After every row comes roughly how far along a hidden order it lies, from 0 to 15.
In the rows, 100 means zero.
[ 93 109 110  96 101  75 103  91 111 108  97  92 114 100 100 106 104  94
  98  98 106  55] : 8
[ 81 111  91  93  89  60 100  90  73 108  97 126  90 105 100 105 109  97
  90  93 127  54] : 10
[ 96 106 104 102 102  69 102 109 113 108  93 100  98  99  94 104 105  95
 104  98  95  67] : 10
[ 77 113  68 107  86  78  99 113  66 114  94 146  87 106  93 103 114  91
  94  90 127  50] : 15
[109  89 105 100 100  95 104  96 118 109 114  92  51  78  98 108 102 107
 105  96 124 161] : 5
[ 95 105 105  99  98 101 104  93 102 106 103  93 105  96 103 106 102  96
 100  99 108  80] : 8
[ 84 111  90  98  96  22  98 117  93 109  86 128  74 106  88 103 112  98
  98  94 107  42] : 13
[ 89 104 108  95  93 115 105  88  73 101 108 105  93  94 107 105 100 100
  99  99 116  95] : 8
[ 86 114 114  96  97  70 107  81 110 119 101  88 113  94 103 114 108  90
  96  94 123  36] : 9
[ 93 103 104  94  96  99 101 100  78  96 102 112  88 101 101 100  99 104
  99 101 103 100] : 8
[ 95 103 106  96  96 105 103  96  87 101 102 104 100  99 102 102 100 100
 100 100 102  93] : 8
[ 99 105 111 101 104  90 104  98 120 107  98  84 113  96 100 106 102  95
 103 100  94  71] : 8
[ 81 109  90  95  88  66 101 100  67 107  99 134  74 102  97 104 108 100
  94  94 125  73] : 11
[ 90 105 108 112 100  72 111 155 103 112  91 114  44  82  79 108 111 104
 126 100  75  75] : 15
[ 88 106 112  94  91 121 107  85  74 105 110 105  95  94 107 107 101  99
  98  98 119  86] : 8
[ 98 103 106 100 102  86 101 106 104 100  96  99  99 100  98  99 101 100
 102 101  93  86] : 8
[ 97 106 125  98 106  93 109  94 118 107 101  72 115  92 102 109 100  95
 107 102  94  66] : 8
[ 95 104 107  98  98 101 103  95  94 102 102 100 103  99 103 103 100  98
 100 101 103  84] : 8
[ 92 104 103  96  95 101 103  97  84 102 103 108  92  99 102 103 101 100
  99  99 109  87] : 8
[ 83 112  84 103  95  27  96 117  96 112  82 134  89 110  86 102 115  93
  95  92 110  31] : 14
[ 93 104 107  98  96 113 105  98  86 101 104 102 101  96 104 104 100  99
 101 100 105  90] : 8
[ 74 117  94  94  90  15 101 110  83 115  88 135  71 104  90 109 116  96
  96  91 120  16] : 15
[ 79 115  91  96  92  28  99 117  79 110  86 140  77 106  89 104 114  98
  98  94 110  32] : 15
[ 90 105 108  94  94 111 104  93  75 100 105 108  94  97 105 103 100 101
  99 100 108  96] : 8
[ 94 104 105  96  96  94 104  90  97 106 104  99  97  95 103 106 103  98
  99  97 114  90] : 7
[ 77 110  76  98  83  70  98 104  50 107  99 153  74 107  97 101 111  98
  89  91 133  70] : 13
[ 95 103 120  83  98  86 101  77  85  93 104  95  99 102 109 102  96 105
  94 102 107  89] : 4
[ 90 104 105  96  93 119 105  92  75 104 107 107  94  95 106 105 100 100
  99  99 114  91] : 8
[ 98 102 105  99 100 108 101 104  96  96 100 106  99 100 100  99  98 101
 103 102  91 100] : 8
[112  89  93 101  98 173  97  66  95  93 119  87 125  98 116  97  89 100
  90 100 123 167] : 0
[ 92 103 100  93  94  87 100  87  84 102 103 108  95 100 104 101 101 100
  93  97 119  93] : 7
[114  89  98 128 104 200 112 121 126 114 118  71 102  72  98 108  99  93
 122 101  91 154] : 10
[ 90 108 112  96  98  94 105  95  92 105 101 100 103  97 103 106 101  97
 100  99 106  71] : 9
[ 91 110 123  95  98 106 110  84 100 110 106  83 113  91 107 111 102  94
 102 100 107  58] : 8
[102  96  68  99  93  89  92  57 110 111 110 108 119 107 110 101 104  91
  74  87 161 118] : 1
[ 93 103 103  97  95 106 103  93  84 103 104 104  97  98 103 103 100  99
  98  99 110  91] : 8
[ 94 103 103  97  97 101 103 100  90 102 102 105  93  97 101 103 101 100
 101  99 105  96] : 8
[ 95 105 115  96 101  94 105  98 104 104 100  90 106  97 101 104 101  98
 103 101  96  74] : 8
[ 88 106 106  94  93  99 104  94  75 102 104 111  91  99 103 104 102 100
  97  98 116  82] : 9
[ 94 102 101  96  94 113 102  96  76  99 105 111  92  98 103 101  99 100
  98 100 107  99] : 8
[ 98 104 121  90 102  78 106  74 119 110 107  77 103  91 107 111 102  97
  97  97 121  77] : 4
[ 90 107 112  95  96 101 105  99  83 102 102 104  96  97 102 104 101 100
 102 101 102  77] : 9
[108  94  84 107 106  85  93 124 113  95  90 108  89 106  90  92 101 104
 104 102  81 118] : 9
[ 94 102 106  97  94 119 104  93  76 100 107 108  96  97 105 103  99 100
  99 100 112  99] : 8
[102 102 106 103 106  88 102 108 118 102  95  88 109  99  96 101 101  98
 105 102  85  83] : 8
[ 94 104 109  94  94 151 103  82  69  93 109  99 126 103 113  99  93  98
  95 103 103 101] : 6
[ 80 109  89  94  89  53  98 111  64 104  93 141  71 106  94 100 109 102
  96  95 112  60] : 13
[ 94 109 124  97 102 100 110  91 112 109 103  77 114  92 106 111 102  93
 104 101  99  62] : 8
[ 92 104 105  97  95 106 103  98  80 101 103 106  94  98 102 103 100 101
 100 100 105  92] : 9
[ 94 105 130  77 100  91  98  99  53  71  92 108 102 116 106  89  87 115
  99 113  62  90] : 6
[ 94 103 103  99  97 110 104  96  89 103 104  99  98  97 102 104 101  99
 101  99 106  93] : 8
[ 88 105 101  95  91 104 103  91  73 104 105 114  91  98 104 104 104  99
  96  97 118  89] : 9
[ 96  97  92 100  93 135  99 103  70  95 104 120  88 100 102  97  98 104
  99 100 105 121] : 8
[ 91 107 187  58 103  48 115  62  94  95 113  59  56  79 113 116  93 117
 106 108 104  76] : 2
[ 94 106 114  96  99  99 105  95  99 103 101  92 105  96 102 105 100  98
 103 101 100  75] : 8
[ 80 113  94 101  88 127 104  98  51 103 102 123 117 106 105 102 102  93
  96  99 109  60] : 12
[ 91 102 101  96  93 114 103  95  69  97 105 115  89  99 104 101  99 103
  98 100 111 102] : 8
[ 98  98  87 101  98  95  97  99  96 101 100 110  95 102  99 100 102 100
  96  97 110 106] : 7
[116  94 107 112 106 200 104  93 104  89 112  67 157  99 112  95  86  95
 107 110  72 140] : 4
[ 97 101 106  99  98 110 104  99  92 101 103 100  98  97 102 101 100 100
 100 100 102  98] : 8
[ 93 102 103  94  95 105 102  95  80  98 103 109  93  99 102 101 100 102
  97 100 109  98] : 8
[106 101 108 104 109  86 101 113 128 100  91  83 110 101  94 100 100  99
 107 103  77  78] : 8
[ 91 102  75 100  92  72  93 111  75  98  92 139  82 111  93  94 105 102
  93  96 107  94] : 11
[ 79 113  89  95  92  33  98 103  86 110  89 129  87 109  94 104 112  95
  92  91 119  33] : 12
[103  96 146  63 110   0  94  95 103  79  88  96  45 103  96  96  93 125
 100 108  79 104] : 2
[123  85 121  87 113  44  98  66 170 106 109  52  73  85 102 107  99 106
  95  97 123 144] : 0
[ 96 101  98  99  96 103 100 105  82  97 100 112  93 102 100  98 100 102
 100 100 100  99] : 9
[ 86 106 108  90  92  86 103  84  76 106 105 111  86  97 105 106 103 101
  94  96 125  84] : 7
[ 90 106  99  91  91 105 101  68  77 104 109 105 114 104 112 104  99  96
  87  95 134  84] : 5
[ 96 101  99  96  95 105 101 100  82  99 103 111  92 100 102 100  99 102
  99 100 105 102] : 8
[ 91 105  99  95  98  53  99 106  96 103  92 121  87 104  94 102 107 101
  98  97 104  69] : 10

[122 107 102 101 112  73 104 104  70 121 101 113  87  96 106 123  88 117
 106  71 110  71  74 119 111  80  62 100  87  88 116 104 131  86  99 130
 124] : 3
[114 109  90  91 101  95 102 116  96 124  91  97  84  87  98 109 130  80
 113 123  92  59  99 134  96 100 100  63  62 103 101 119  80 100  97 115
  90] : 7
[103  95  95  85  95  86  92 101  95  66  96  93 111 112 108 104  94  87
  83 109 105 118 117 110 106 116 111  80  99 107  91 103 112  93 118  75
  70] : 13
[109 113  98  50 100  53 106 117  74  77  89 101  93 112 123 142 117  72
  94 103  86  90  95 147 129 109 119  53  68  99 101 136 145  83 111  95
  63] : 8
[ 98 107 132 109  92  92 116 108  72 104  93 100 100  92  73 101 118 112
 107 100 121  82 107 101  86 108  99 124 113 107  79 111  42 105 115 107
  85] : 4
[ 84 105 110  66  95  75 119 104  85  53  91  87 103 108 104 112 111  86
  88 114 106 106 106 117 120 125 115  79 108 109  76 122 117  94 120  78
  49] : 10
[119 108  80 105  99  98  91 109  93 136 106 108 101  91 106 123 109  90
 110 100  90  70  95 112  91  83 101  75  70  90 129 100 102 103  86 121
 132] : 3
[111 105  97  93 101  81 103 110  72 127  92 100  92 101 104 119 107  96
 105  94  82  88  90 129 103  97  98  87  80  96 102 115 111  92  96 111
  98] : 7
[133 103  71  89 110  95  91 109  93 124 106 115  88  99 123 143  98  92
 106  83  79  69  76 115 111  72  86  69  62  82 133 107 153  94  85 132
 128] : 4
[ 86 104 114  75  96  80 114 100  77  67  94  94 108 109  99 117 107  90
  91 102 107 110 104 114 112 121 119  89 105 105  85 115 104  96 118  84
  66] : 8
[105 110 130  96 104  71 122 105  76 104  95 104  96  94  87 114 108 113
 103  85 114  65  99 119 106  99  87 113 104 101  94 123 111  95 106 119
 101] : 2
[ 87 103 123  75  94  46 118 100  66  60 100 100 113 108  86 107  97 111
  86  86 122 117 115  88 105 117 107 104 148 106  95 109  91 107 129  89
  87] : 6
[112 112 116  94 103  79 110 109  75 125  97 110  87  88  98 130 105 102
 113  86 103  72  80 128 106  87  82  91  81  95 109 118 103  89  91 126
 119] : 1
[ 73 108 133  70  81  81 114 107  68  71 100  92 115  98  68  99 121 102
  89 110 133 111 135  88  90 134 125 104 151 118  84 110  38 122 133  78
  75] : 5
[136  99  60 108 113 100  78 100 100 129 102 105  91  98 119 117  95  91
 108  98  73  78  79 127 112  83  95  76  46  84 121 106 142  90  82 120
 122] : 8
[110 106 113  87 104  69 107 104  62  84 101 111 103 109 101 133  97 110
  94  71 107  93  93 112 112  96  96  94 105  94 101 111 121  93 113 103
 103] : 4
[133 102  85 102 106  87  84 109  80 126 104 108  92  94 107 122  97  99
 104  90  97  84  93 120 102  87  92  77  70  89 123 104 116  93  94 104
 125] : 6
[110  96  62 121 107 111  62  98 115 123  97 101  94 104 119 101  99  86
 105 114  66 101  91 124 104  91 106  79  41  97 102  94 129  94  75  92
  84] : 13
[104  95  99  69  96  86  99 106  99  51  93  88 102 105 119 101 102  82
  80 114 108 120 122 113 112 124 104  67  94 110  88 109 113  92 127  70
  55] : 15
[121 118 119  69 108  51 107 103  70 111  99 116  94 100 100 137 102 105
  94  78 107  63  91 133 126  99  95  92  91  94 120 124 118  86  97 120
 109] : 0
[ 79 106 126  71  91  74 124 104  71  60  96  95 109 105  86 113 109  98
  88 103 120 107 113 101 111 126 113  95 133 111  80 115  85 105 128  85
  68] : 7
[123  99  78 110 107  91  88 107 100 115  86 100  90  97 112 106 101  88
 106 102  77  86  82 123 107  91  98  75  55  91 102 113 129  85  96 105
  87] : 10
[104 103  95  95  98  87  99 102  78  95  93  98 100 108 109 108 101  92
  97  96  93 106  97 120 104 110 116  84  86  96  99 112 109  89 114  94
  83] : 8
[117 111 131  90 104  66 126  95  79 105 102 108 104 102  74 107 104 115
  93  81 122  63 103 118 101 107 104 129 112  98 110 115  75 108 109 116
 121] : 0
[100 108 101  59 100  64  99 105  77  74  93  98 103 115 120 138 105  80
  87 101  90  93 101 134 125 114 123  62  89  97 100 122 141  86 111  75
  66] : 9
[ 82 103 116  88  95  90 111 100  76  76  95  94 108 105  92 110 105  94
  93 103 107 109 109 107 104 117 116  99 115 104  79 111  87 102 120  87
  62] : 8
[ 82  91 108  82  97  80  97  92  74  61 104  93 114 109  99  99  91  99
  86  96 117 122 119 107 108 126 117  98 127 109  88  99  94 100 122  70
  78] : 10
[ 94 109 117  39  99  49 116 103  60  36  99  99 108 114 106 128  97  98
  80  88 110 117 109 116 134 126 121  76 148 104 100 124 147  96 131  81
  67] : 7
[127 104  65 100 108 106  88 110 102 132 106 113  87  97 119 128 102  88
 111  90  77  68  79 111 103  77  82  75  56  84 128 112 144  97  84 134
 127] : 5
[121 107  72  95 104 104 102 113 104 129 102 111  86  93 116 131 109  90
 113  96  78  53  81 109 105  78  91  73  64  85 126 113 125  98  87 131
 122] : 4
[ 89 106 126  51  92  56 128 104  65  48  97 101 111 113  89 115 105 108
  81  85 121 126 113  94 118 121 104  92 145 107  99 119 116 106 137  91
  74] : 5
[ 89  95  80 112 102 118  71 108 108  90  89  97  89 103 128 103 106  85
 103 114  73 118  91 116 101  96  98  73  69 108  82  99 133  91  95  74
  55] : 15
[128  98  94  93 112  72  98  97  65  96 101 114 103 115 116 130  73 116
  92  57  94 108  85 110 114  81  87  99 100  83 111 108 163  84 111 110
 120] : 7
[121 102  65 100 111 101  75 105 121 134  95 100  83  96 126 125 115  71
 110 121  70  79  86 135 112  87 101  64  22  90 104 111 127  92  72 116
  93] : 10
[ 81 108 118  48  95  64 108 102  78  50  95  91 109 109 100 116 109  86
  85 113 114 122 117 120 121 132 128  65 120 112  81 118 102  99 120  72
  51] : 9
[116 101  74  95 110 104  84 105 117 111  91  98  90 100 121 101 115  85
 110 124  70  78  84 136 111  93 100  68  41  96 103 111 129  92  77 106
  84] : 11
[118 113  99  83  91  98 107 124  99 130  89  97  82  81  93 117 140  78
 115 130  96  50 103 128  92 104 102  66  65 106  97 124  58 106 105 116
  82] : 5
[ 84 105 126  78  93  75 121 101  69  65 100  99 109 107  89 116  98 108
  86  88 123 111 113  93 105 117 106 103 136 107  89 114  94 105 134  92
  79] : 6
[118 102  80 103 103  98  92 112 108 114  86  94  92 104 114 108 112  82
 105 115  73  91  84 133 107  98 108  71  47  94  97 113 123  89  92 103
  78] : 10
[100 108 121  97 100  81 117 110  77 103  92 104  95  98  92 120 109 108
 102  93 108  85  92 113 101  97  90 103 106 101  86 118  93  95 112 108
  86] : 5
[119 102  94 106 102 109 104 109  96 130  98 107  89  88  93  97 109 102
 113  97 100  65  89 107  88  85  81  90  75  95 111 105  87 100  98 129
 117] : 5
[ 88 116 129  78  92  66 123 115  79  91  91 101  96  93  89 125 132  90
 100 107 111  84 104 118 106 115 115  88 102 109  81 132  59 102 117 100
  67] : 4
[115 106 109 101 103  78 102 107  63 110  97 108  93  94  93 121 100 107
 101  88 110  81  89 122 104  91  81  98  95 100 101 114 110  94 104 112
 108] : 5
[ 89 101 111  73 101  67 102 101  76  42  98  96 108 113 108 116  89  98
  80  96 106 120 108 116 128 121 113  84 123 104  91 116 131  92 118  81
  64] : 10
[115  96  78 111 105 108  88 106  99 113  86  96  93 108 116 104 100  90
 104 102  77  98  86 121  99  92 101  80  61  94  96 106 136  86  94  91
  91] : 11
[ 92 102  89  84  85  90  64 102  78  90 107  91 114 107 104  98 100  78
  84 120 111 132 143 117  90 136 141  69  98 103  96 100  55 104 104  66
  84] : 12
[123 102  97  99 102  78 101 110  81 116  95 101  88  95  99 113 103  99
 105  92 101  69  93 134 103  93  87  85  80  97 104 113 103  90 103 114
 116] : 6
[121  97  78 109 106  97  85 103  90 120  91  98  94 105 112  88  98  93
 104  97  81  91  84 130 105  93  98  81  62  90 106 105 130  86  92 106
 103] : 9
[108 109 124  93 104  75 114 104  75 104  98 110  97  95  94 119 105 113
 101  84 116  76  85 120 106 100  88 104 101  99  97 118 101  93 105 117
 106] : 3
[126 102  70 101 108  89  81 104  97 121  92 100  92 104 119 116 100  82
 105 104  77  85  86 138 111  94 102  73  52  91 111 108 137  86  89 104
  97] : 10
[ 92 110 127  97  96  74 116 109  69  99  93 101 100  95  84 113 119 105
  97  94 115  83 101 114  97 109 105 107 110 105  84 115  68 102 118 104
  78] : 4
[ 97  96 104  79  96  83  96 100 100  51  95  93 105 112 115 101  97  87
  81 109 103 119 119 112 112 117 113  75 103 106  88 106 112  93 118  78
  71] : 12
